Rows are numbered. After the first six, each row is followed by the numbers of the five nearest rows among all rows above it, by straight-line distance, nearest first.
1: 68.9  -10.4  -3.1  2.4  -8.4  -1.1  7.9  5.3  2.2  30.8  -9.6  -26.0  -20.0  -4.8  -1.2  0.9  14.3  -9.2  6.2  -10.4  -9.4  -3.2  -5.7  5.5  58.7  -3.2  -6.9  -7.2  -87.4  -6.1  -3.5  17.3  28.6  3.6  25.8
2: -7.7  11.2  -12.8  5.3  15.0  -5.8  -7.1  3.8  5.7  0.4  2.1  -4.3  10.9  1.3  10.2  4.8  -10.5  -2.9  -3.0  -1.8  17.7  -1.6  0.4  -0.9  -5.2  -7.0  5.8  5.2  37.4  12.3  -0.6  -8.0  -22.0  0.1  6.0
3: -41.0  12.2  -5.3  6.9  -7.7  1.9  7.6  -1.1  6.8  -13.3  9.9  13.1  11.4  5.3  13.0  4.9  -23.6  -1.1  5.2  -1.7  8.1  -4.2  -10.9  1.1  -41.5  2.0  1.7  -3.9  32.3  4.0  8.5  -7.2  -8.4  4.5  -18.0
4: -25.4  16.1  7.3  -4.7  -5.2  5.4  0.2  -0.5  6.9  -17.2  10.7  7.6  14.6  6.5  15.1  6.3  0.4  -4.0  -19.5  13.9  8.5  -3.2  -8.9  -0.6  -49.6  -9.6  -0.9  1.3  26.9  1.3  17.6  -12.1  -7.8  -1.8  -1.6
5: 34.5  -9.1  10.5  6.1  5.7  0.4  -10.8  -10.2  3.0  -7.0  0.7  -20.6  -4.1  3.5  4.5  0.0  1.2  6.8  -2.0  16.4  -37.2  19.5  22.1  -10.7  -6.8  10.6  -9.8  -3.9  -60.4  7.7  -1.6  -1.1  22.8  -7.1  22.0
6: -24.7  3.5  7.5  4.2  -18.3  3.4  -2.4  -0.7  4.5  -15.2  10.6  3.3  -5.1  -8.8  7.3  0.5  -12.1  -4.6  -5.8  2.0  -6.8  6.4  16.4  -20.5  -57.5  4.1  -6.6  5.4  11.0  -3.9  9.9  -7.8  -0.5  13.7  -4.8
7: 33.0  19.8  8.3  -0.9  11.9  -5.8  1.0  -6.1  11.4  2.8  -7.0  -20.6  -10.9  -4.1  -10.3  0.0  8.4  -4.4  -2.2  -3.8  1.1  -1.3  6.6  18.5  26.0  -7.3  -10.8  -1.9  -0.8  10.7  2.3  8.9  18.2  -8.4  10.3
2 5 1 4 6
8: 18.3  11.6  -3.5  2.9  11.5  -0.4  -6.2  2.1  6.0  11.0  -12.5  -23.9  -10.3  -17.9  -0.4  3.8  6.0  -15.3  0.6  -1.5  6.6  -11.8  -10.3  14.7  39.1  -1.2  -5.5  -3.5  11.6  -4.8  4.2  14.6  10.5  -15.0  15.7
7 2 5 1 4
9: 15.5  -0.7  0.5  5.1  -5.9  9.1  -10.0  6.3  5.0  13.2  7.8  -14.9  -7.3  -6.6  7.2  1.2  -0.2  -4.9  5.2  1.3  -24.3  5.0  6.0  -2.6  2.6  2.2  -15.5  -7.9  -42.4  3.7  12.9  5.2  28.6  -6.6  1.5
5 7 8 1 6
10: 79.5  -21.5  -3.6  10.3  -3.6  18.3  3.4  -0.3  8.3  38.4  -2.1  -23.3  -17.6  -6.2  27.2  11.5  13.0  6.3  9.0  1.6  -46.7  0.2  2.5  -14.7  40.0  -2.8  -31.0  -6.5  -99.9  -12.8  3.0  20.1  49.4  12.6  51.9
1 5 9 7 8
11: -15.5  10.6  0.8  -2.1  -6.0  6.3  0.4  -2.1  5.3  -11.1  13.6  18.4  -2.9  6.1  -9.5  -2.6  -11.1  -9.1  -3.6  5.5  7.4  -10.9  -3.4  -8.8  -31.6  -6.5  -3.2  5.9  31.3  5.0  0.6  3.3  -9.6  2.3  -7.9
3 4 6 2 7
12: 16.8  -6.4  -11.4  7.2  -19.0  5.0  -9.5  -3.8  10.6  16.4  -4.6  -12.0  1.6  -11.0  2.5  1.5  9.3  -9.1  -11.1  9.1  -40.8  9.0  13.4  -10.8  27.8  6.8  -26.7  -3.1  -71.0  -9.4  1.3  22.7  34.8  8.8  12.1
9 5 1 10 7
13: -48.7  13.3  -1.1  6.0  -7.2  2.4  -7.6  1.9  -1.2  -22.6  11.3  3.9  5.6  7.0  -1.0  -3.1  -16.2  -1.0  2.6  2.7  13.4  0.2  12.7  -15.8  -70.2  -7.6  3.8  1.0  40.7  -4.2  11.2  -10.3  -23.3  2.9  -25.3
3 6 4 11 2
14: 13.8  23.6  1.3  1.0  13.8  -4.6  2.6  -8.9  17.1  -11.8  -4.4  -14.9  -9.1  -2.4  14.8  -7.1  5.8  -4.8  6.6  5.2  5.9  -7.5  -9.0  6.6  31.3  4.2  -0.3  2.3  9.5  -5.1  -9.0  3.6  8.7  -10.6  13.9
8 7 2 9 11
15: -32.9  31.1  0.9  1.9  -0.5  -3.3  -1.0  6.4  -7.2  -30.6  11.5  7.2  6.0  5.2  1.0  -5.7  -6.7  0.6  -7.7  4.2  13.9  0.3  -2.4  -4.3  -62.0  -3.8  7.4  0.3  37.4  6.1  2.6  -5.9  -15.9  -2.6  -26.8
13 3 4 11 6
16: 3.9  13.7  -6.7  -5.1  -2.6  -5.8  -4.9  -4.6  6.7  4.8  -4.4  -13.2  0.1  4.6  -0.4  2.0  -2.2  -15.6  4.2  -4.9  7.7  2.4  2.1  11.9  4.7  3.4  4.1  13.1  23.7  -1.6  0.1  0.1  1.9  -11.2  8.4
2 14 8 7 11
17: 44.4  8.3  8.6  3.0  5.2  6.0  6.4  -13.4  8.9  21.0  -6.5  -13.4  1.4  -7.5  -7.8  10.4  15.8  0.2  -1.2  7.5  -6.2  -6.7  -8.3  13.3  35.1  13.7  -7.5  -7.5  -26.9  -0.4  0.8  10.1  20.1  -16.4  26.6
7 8 14 9 1
18: 36.1  -4.6  2.5  14.9  1.0  8.3  -4.2  -7.7  4.8  -3.2  12.7  -20.4  -14.7  4.8  17.1  -4.3  14.2  -2.2  6.7  -2.7  -18.3  -6.8  3.1  17.6  34.8  -5.5  2.5  -10.0  -19.6  -3.2  0.4  8.4  17.0  -3.9  9.7
7 17 9 14 8
19: 35.1  4.6  0.8  -0.8  -5.0  -8.0  5.5  -4.0  -0.6  11.1  12.0  -19.7  -3.6  -14.1  7.7  -0.4  -9.7  -16.7  5.3  -3.0  -33.2  6.1  11.6  -1.2  17.1  -10.3  -8.3  -4.1  -33.1  4.8  8.7  6.3  22.7  -1.0  19.6
9 18 5 7 17
20: 0.4  11.1  2.8  -8.4  -8.5  3.3  2.6  1.3  1.4  -0.9  0.5  8.4  -2.7  -9.6  -1.6  -0.6  -3.2  -2.5  2.5  1.3  -12.1  2.2  11.1  -4.2  -35.4  -12.0  -7.6  0.5  -18.3  2.8  9.8  5.7  8.5  7.3  4.6
6 9 11 16 4
21: 0.8  11.8  -1.7  3.9  6.2  8.7  1.2  12.6  0.5  0.5  18.9  -2.2  -7.2  -0.2  7.9  2.9  -2.9  -4.2  -0.6  2.0  10.0  -4.2  1.0  -12.5  -35.2  1.6  -10.2  -2.2  0.1  3.0  8.2  -5.7  10.9  0.7  4.5
20 11 6 4 16
22: 3.4  -6.3  -5.3  2.0  0.7  -4.6  12.3  -9.5  12.4  -0.7  7.1  -10.5  4.6  2.8  10.2  6.2  -6.3  -2.9  5.4  -11.6  -20.6  -7.3  8.2  4.9  22.6  -5.7  1.8  6.4  -18.1  -5.9  3.4  8.7  12.0  -4.2  5.6
18 19 9 14 16
23: 24.4  -1.9  4.8  10.5  -6.0  4.3  10.8  0.9  3.4  3.1  -0.7  -8.6  -5.5  -5.7  14.0  -6.5  5.9  -0.7  -0.5  -2.8  -37.8  15.6  6.4  -4.6  19.1  -0.1  -4.8  -5.2  -54.7  1.5  11.0  8.6  23.5  -1.2  23.3
19 9 5 12 18
24: -23.3  15.1  2.1  4.8  -12.6  -3.8  -3.5  -6.6  10.6  -18.6  9.7  13.4  12.1  6.8  -3.0  -0.9  -8.5  2.2  -8.5  2.6  5.9  -2.0  -0.9  -2.3  -52.7  -12.4  7.3  5.2  40.5  3.7  20.0  8.2  -13.1  2.0  -6.2
4 11 15 3 13
25: 42.2  7.6  -9.5  12.6  1.1  6.1  -4.6  5.1  3.2  11.6  -14.4  -9.0  -15.4  11.5  12.8  0.2  9.5  -6.5  1.2  0.8  -10.6  0.2  -6.2  14.4  53.1  -1.9  1.8  0.4  -50.6  -5.3  4.7  18.1  16.6  -10.8  17.8
18 17 23 1 19
26: 20.1  5.1  0.0  -2.3  -0.1  11.6  7.6  -0.5  8.5  -3.6  -13.7  -8.5  -10.6  -7.3  6.1  2.4  -6.3  -1.3  14.1  -14.2  -2.0  -7.5  -0.8  6.1  25.2  -8.8  5.3  -0.1  -1.5  2.5  0.7  7.8  6.5  -4.4  0.3
22 14 7 8 16
27: 50.7  2.3  6.4  15.8  -14.9  9.9  -4.6  -4.9  -1.9  26.5  -3.7  -26.8  -14.5  -6.1  14.6  1.0  10.2  0.5  -8.9  2.5  -20.6  -3.3  11.9  -3.5  35.1  -7.0  -7.2  -4.4  -64.6  -4.1  5.5  4.7  25.6  -9.0  25.4
23 25 1 19 12
28: -6.3  9.1  6.5  -7.6  4.0  4.2  -1.1  8.6  10.5  -8.3  5.2  -1.4  -3.3  5.6  15.0  5.0  -14.6  -2.2  -13.4  2.4  8.6  -6.5  -3.1  4.6  -33.7  1.2  -0.5  5.2  4.8  -4.6  -9.2  1.0  -4.5  0.1  5.2
21 11 4 20 2
29: -32.6  17.0  3.1  0.2  2.1  0.4  -1.7  17.0  16.4  -14.7  2.4  25.6  9.4  3.9  4.5  14.8  -9.7  -2.7  -14.6  -6.8  -5.5  2.5  -9.9  -6.7  -28.7  -1.6  1.6  7.3  31.9  6.9  2.9  -8.2  -15.7  -0.1  -15.8
3 11 4 24 15
30: -0.3  17.6  1.8  7.3  8.5  -6.4  8.9  5.5  6.7  6.2  10.7  2.7  -9.0  -7.7  9.8  4.7  -4.1  -10.1  -1.3  -5.6  5.9  0.8  9.8  1.2  -8.0  -5.2  -5.4  3.3  29.5  8.6  4.2  9.4  -10.2  -4.2  8.1
2 16 21 28 11
31: 1.7  5.7  -2.9  12.0  -1.1  2.9  -10.7  -4.4  0.6  2.4  5.2  -9.5  -9.2  -4.2  -3.3  4.2  4.7  6.7  11.6  -9.6  -21.2  4.2  14.4  -2.8  8.3  -9.7  -23.4  -2.0  -32.6  -6.5  7.6  12.3  20.7  -13.7  10.0
9 22 23 19 20
32: -50.4  10.0  7.5  9.3  -8.8  -6.2  7.2  -3.1  17.7  -20.6  10.7  6.2  5.3  2.0  10.1  -5.2  -11.4  -2.2  -4.3  8.4  16.3  1.8  5.8  -13.7  -47.4  -3.9  5.9  -0.4  46.9  5.4  8.2  -2.0  -5.9  0.1  -7.7
3 24 13 15 4
33: -10.9  9.5  6.7  4.3  -7.5  1.2  -0.2  4.7  5.3  6.9  19.3  -1.1  0.7  7.8  6.2  2.7  7.2  -2.2  5.7  -0.1  5.3  9.2  6.9  -5.1  -15.7  -4.2  -19.2  4.3  -27.4  -3.5  5.5  6.9  9.8  9.8  -4.3
20 21 31 9 28
34: 73.9  -8.9  -0.9  18.5  7.5  0.4  3.8  -2.2  0.3  31.0  -17.0  -28.3  -23.4  -8.0  7.8  14.1  23.1  -10.1  -1.1  3.3  -17.0  2.1  0.2  4.5  50.7  2.7  -13.1  -4.2  -72.7  10.6  -1.5  19.0  37.1  -14.5  44.7
1 27 25 10 17
35: -46.7  13.4  5.4  4.4  0.5  -3.8  1.1  -4.3  4.1  -26.6  18.7  13.8  13.6  1.7  11.5  -4.4  -12.9  -11.7  -14.3  -2.3  15.2  0.3  -1.7  -3.4  -55.2  4.8  11.2  10.6  36.5  2.6  2.1  -5.9  -17.6  -1.7  -12.1
32 15 3 13 24
36: -9.2  3.1  3.0  7.2  -5.9  -7.5  4.0  -3.0  2.0  3.2  6.6  -10.5  -4.4  -8.5  1.0  -4.6  -4.2  -2.4  1.8  7.0  -4.2  12.1  -0.3  -17.4  -17.7  -0.2  -39.3  3.6  -28.0  1.6  13.7  -3.5  9.5  -3.9  1.8
33 20 31 21 9
37: -22.5  19.2  -9.2  -0.6  -0.7  3.2  4.0  0.4  12.7  -4.0  -1.6  -3.3  -6.5  -8.5  2.8  -4.7  -13.4  2.3  -9.9  2.8  7.7  -3.5  -15.1  -13.3  -47.6  -4.8  -1.9  17.8  2.0  5.5  4.9  -1.4  -9.2  8.2  -0.4
28 11 21 6 4
38: -30.1  7.3  -3.4  2.7  0.6  2.3  3.4  -0.6  -1.3  -19.9  13.9  13.0  10.8  6.7  15.0  2.8  -9.8  -5.8  -5.2  9.1  11.2  -6.6  -0.2  1.3  -47.0  -7.8  8.9  7.0  43.2  1.4  4.8  2.3  -18.5  5.2  -25.4
35 3 15 24 32
39: 17.5  7.3  -4.8  0.6  2.0  -5.7  -2.0  -6.7  14.2  -5.7  8.7  -5.4  -0.5  -1.4  13.4  -1.1  -11.0  -0.9  5.1  -4.7  -5.0  -3.0  1.4  -7.5  5.2  -2.6  -5.9  -2.3  -18.3  -6.2  7.1  3.7  11.0  -3.0  1.8
22 26 31 9 33
40: 23.2  2.0  -7.6  9.4  -3.4  5.4  -0.5  -7.3  2.1  -9.4  5.6  -18.5  -7.5  0.6  17.8  -4.3  -3.2  7.0  5.0  9.8  -28.9  21.3  10.4  -16.2  1.4  -3.0  -14.4  3.0  -50.6  3.1  6.0  9.8  17.4  -9.3  16.9
23 5 9 31 19
41: 33.0  9.6  -5.8  21.9  -2.8  10.3  -4.8  -2.0  -1.6  1.5  10.1  -21.4  -18.9  2.4  7.1  3.6  -11.9  2.2  6.5  -6.2  -28.4  17.2  2.4  -19.1  5.6  0.4  -20.0  -11.2  -52.9  -4.2  4.2  15.5  21.9  -2.6  23.9
40 23 9 31 19
42: -13.5  21.2  5.4  3.2  -3.5  0.3  4.6  5.3  6.7  3.8  8.5  -3.2  2.2  -10.7  -0.9  -5.2  -1.3  -9.3  3.9  14.6  -3.7  -0.5  -9.6  -10.6  -38.6  10.4  1.4  8.0  3.8  4.5  6.5  5.6  -16.3  -1.4  -8.6
37 21 11 28 20
43: 1.1  19.9  3.6  0.3  -12.4  -4.8  3.7  -4.3  5.6  -9.2  9.1  -13.8  -6.5  -3.3  5.0  1.0  -5.1  -3.6  8.1  6.4  -9.8  -3.6  8.4  -3.7  -16.6  6.5  -19.5  -15.3  -29.8  -1.1  13.1  6.4  11.7  3.6  9.8
36 20 39 33 9
44: 85.5  -5.4  -4.5  11.9  -0.2  -3.3  7.4  -4.4  -0.8  37.5  -13.3  -35.2  -25.9  -8.9  2.3  4.0  30.4  -11.5  3.7  -15.3  -25.0  -2.5  -5.9  4.8  61.2  -3.4  -13.6  -12.4  -85.7  8.2  2.2  7.4  42.9  -5.5  45.1
34 1 10 27 25
45: -28.5  19.2  -0.6  0.1  -3.3  -1.2  -1.1  3.9  3.0  -20.2  27.7  10.1  8.2  3.0  11.6  0.3  -11.3  -4.3  -9.7  6.5  23.3  -0.6  1.8  -7.4  -42.4  1.9  3.3  11.0  37.2  2.3  10.9  0.5  -8.6  7.6  -8.4
38 35 24 32 4
46: 28.6  22.5  2.3  -1.0  9.8  -15.4  -4.1  -2.8  7.3  -7.5  7.7  -20.6  -16.8  -4.5  21.5  -0.8  6.5  -7.6  6.8  10.5  14.6  -9.3  -6.2  4.7  13.4  -3.8  -13.1  0.8  14.3  -8.7  -5.9  29.0  -2.5  -6.5  22.1
14 8 7 16 30
47: 6.0  2.9  5.8  -6.5  1.9  4.3  -10.9  2.4  6.7  -5.3  0.9  -12.6  -2.0  -10.6  -2.0  4.4  1.9  2.8  0.6  -0.6  -10.9  1.3  0.9  -8.3  -0.6  -0.6  -13.3  -3.7  -26.5  -7.2  -1.5  6.6  20.9  -13.4  6.8
31 39 9 43 36
48: 15.2  6.2  -13.6  -4.0  7.3  11.6  6.4  -4.7  19.2  -6.3  8.1  -16.9  -1.6  -7.1  13.8  7.7  7.7  0.1  0.6  2.9  -8.1  -1.4  9.1  5.1  14.0  -0.9  -21.6  6.6  -9.5  0.1  -0.2  10.7  7.3  6.6  20.3
39 22 47 26 14
49: -2.1  -2.9  -10.0  -4.2  -5.7  4.3  -4.4  -1.8  8.7  -1.8  1.8  -8.3  -10.6  -1.1  11.0  1.4  7.6  -9.1  -0.7  3.7  -10.2  1.6  9.5  -1.5  -1.7  2.5  -12.3  7.9  -30.1  3.7  3.0  10.2  18.7  0.1  9.5
47 9 39 31 48
50: 43.1  -15.2  3.0  5.4  3.0  0.7  -14.9  11.8  11.6  28.3  -5.5  -29.2  -16.2  -10.5  -3.7  -6.1  14.2  -1.1  6.2  -11.5  -19.0  0.1  -2.5  7.4  31.4  1.8  -8.0  -5.7  -59.0  3.1  6.3  10.1  24.0  0.3  22.6
27 1 25 23 9
51: 14.7  14.7  2.6  -0.5  -1.4  -2.4  4.2  7.6  0.2  5.4  -14.6  -6.2  1.3  0.9  -11.4  1.9  2.8  2.3  7.9  -5.2  19.8  -6.3  -3.0  14.9  31.7  -5.1  -2.2  -3.3  29.1  7.7  -2.3  18.3  -7.9  -9.2  1.1
16 8 26 7 14
52: -44.2  31.6  2.7  -2.4  3.8  -12.0  -6.2  3.4  -0.3  -38.4  5.9  10.8  17.2  6.7  1.5  7.9  -6.5  -9.2  -11.4  -2.6  39.9  -17.1  1.2  -8.9  -74.1  3.3  5.8  7.0  82.7  3.8  -6.7  -21.8  -28.2  -0.1  -21.3
15 35 13 38 32
53: 76.9  -0.4  11.6  8.4  2.4  10.8  5.7  2.7  1.7  29.3  -10.6  -23.3  -23.6  -15.1  -0.7  14.8  28.1  -14.1  7.6  4.2  -23.2  3.2  -11.2  2.6  41.5  -2.3  -9.7  -9.2  -86.6  6.1  -17.4  13.2  36.6  -6.1  37.8
34 44 1 27 50
54: -18.5  45.2  8.5  10.4  -6.4  -13.7  -1.6  4.5  -2.1  -8.2  11.2  -1.8  8.2  -5.2  4.7  -2.1  -5.5  -7.1  -1.2  3.1  37.5  -8.9  -14.6  -0.6  -44.3  -14.2  -0.4  2.5  48.6  10.6  2.5  -16.0  -1.9  -9.1  -9.5
15 45 4 24 32
55: -23.0  11.4  1.0  2.0  -11.2  -1.5  1.3  -0.3  0.4  0.3  3.4  2.1  5.8  1.9  1.1  -9.8  3.5  0.1  3.1  6.5  -0.9  0.5  6.2  -2.0  -31.1  -0.3  -9.5  -9.9  11.2  9.1  -1.2  -3.2  2.7  0.3  2.5
42 21 11 20 28
56: -8.8  5.9  -2.4  0.7  0.2  -12.7  4.0  -8.4  16.0  -4.1  5.4  9.1  -0.6  1.0  -5.6  -0.7  -12.6  1.9  -5.6  1.9  1.6  5.2  0.0  -3.6  -42.2  -4.1  -15.8  8.6  9.2  -2.9  -4.4  7.4  2.4  -7.2  -14.1
11 55 28 37 42
57: -33.5  14.7  -2.2  9.2  -8.9  2.6  8.4  4.5  12.5  -22.7  4.8  10.5  3.5  -0.7  11.4  0.8  -17.5  -4.5  -6.3  1.5  19.4  1.3  -1.3  -4.2  -51.2  -2.7  4.1  9.0  38.9  2.4  5.3  0.2  -12.7  6.7  -18.8
38 3 45 32 35
58: -5.1  11.4  -3.4  -2.0  3.4  -4.8  3.6  -0.3  8.2  -3.5  11.9  -13.7  3.5  8.0  10.6  5.8  -6.7  -6.6  1.0  -7.4  -8.8  -3.4  -3.4  -11.7  -21.9  -6.4  -11.0  -1.7  9.2  7.1  -3.0  5.8  -3.4  -17.8  11.3
28 21 30 55 56
59: 23.1  12.0  -7.3  -9.6  5.4  -5.2  -3.3  -0.2  2.0  23.6  -15.3  -19.6  -23.4  -6.3  -15.4  2.3  18.1  -7.5  -14.8  -2.2  5.6  -15.7  -4.2  21.5  43.4  1.4  -7.4  0.4  -6.8  -6.2  -5.2  9.6  15.0  -17.2  33.5
8 7 17 14 25
60: 18.7  5.7  6.6  4.0  -6.3  1.0  3.5  -0.8  10.9  -0.1  6.1  -20.2  0.9  1.1  5.0  -6.2  -3.0  -8.6  -14.9  -0.1  -26.2  9.5  6.9  2.7  -0.4  0.8  -20.9  -1.7  -40.2  -2.6  11.0  -3.5  27.7  6.1  12.2
9 23 19 49 40
61: -5.0  7.9  -0.6  4.3  -22.6  -3.3  1.3  -5.9  6.2  5.0  18.9  -2.8  2.9  9.9  8.3  -6.7  1.6  6.1  4.7  2.4  -13.8  11.0  7.1  -7.7  -30.2  -0.4  -24.2  -14.7  -25.3  -4.1  1.8  8.1  19.8  -0.3  9.4
43 33 36 20 49
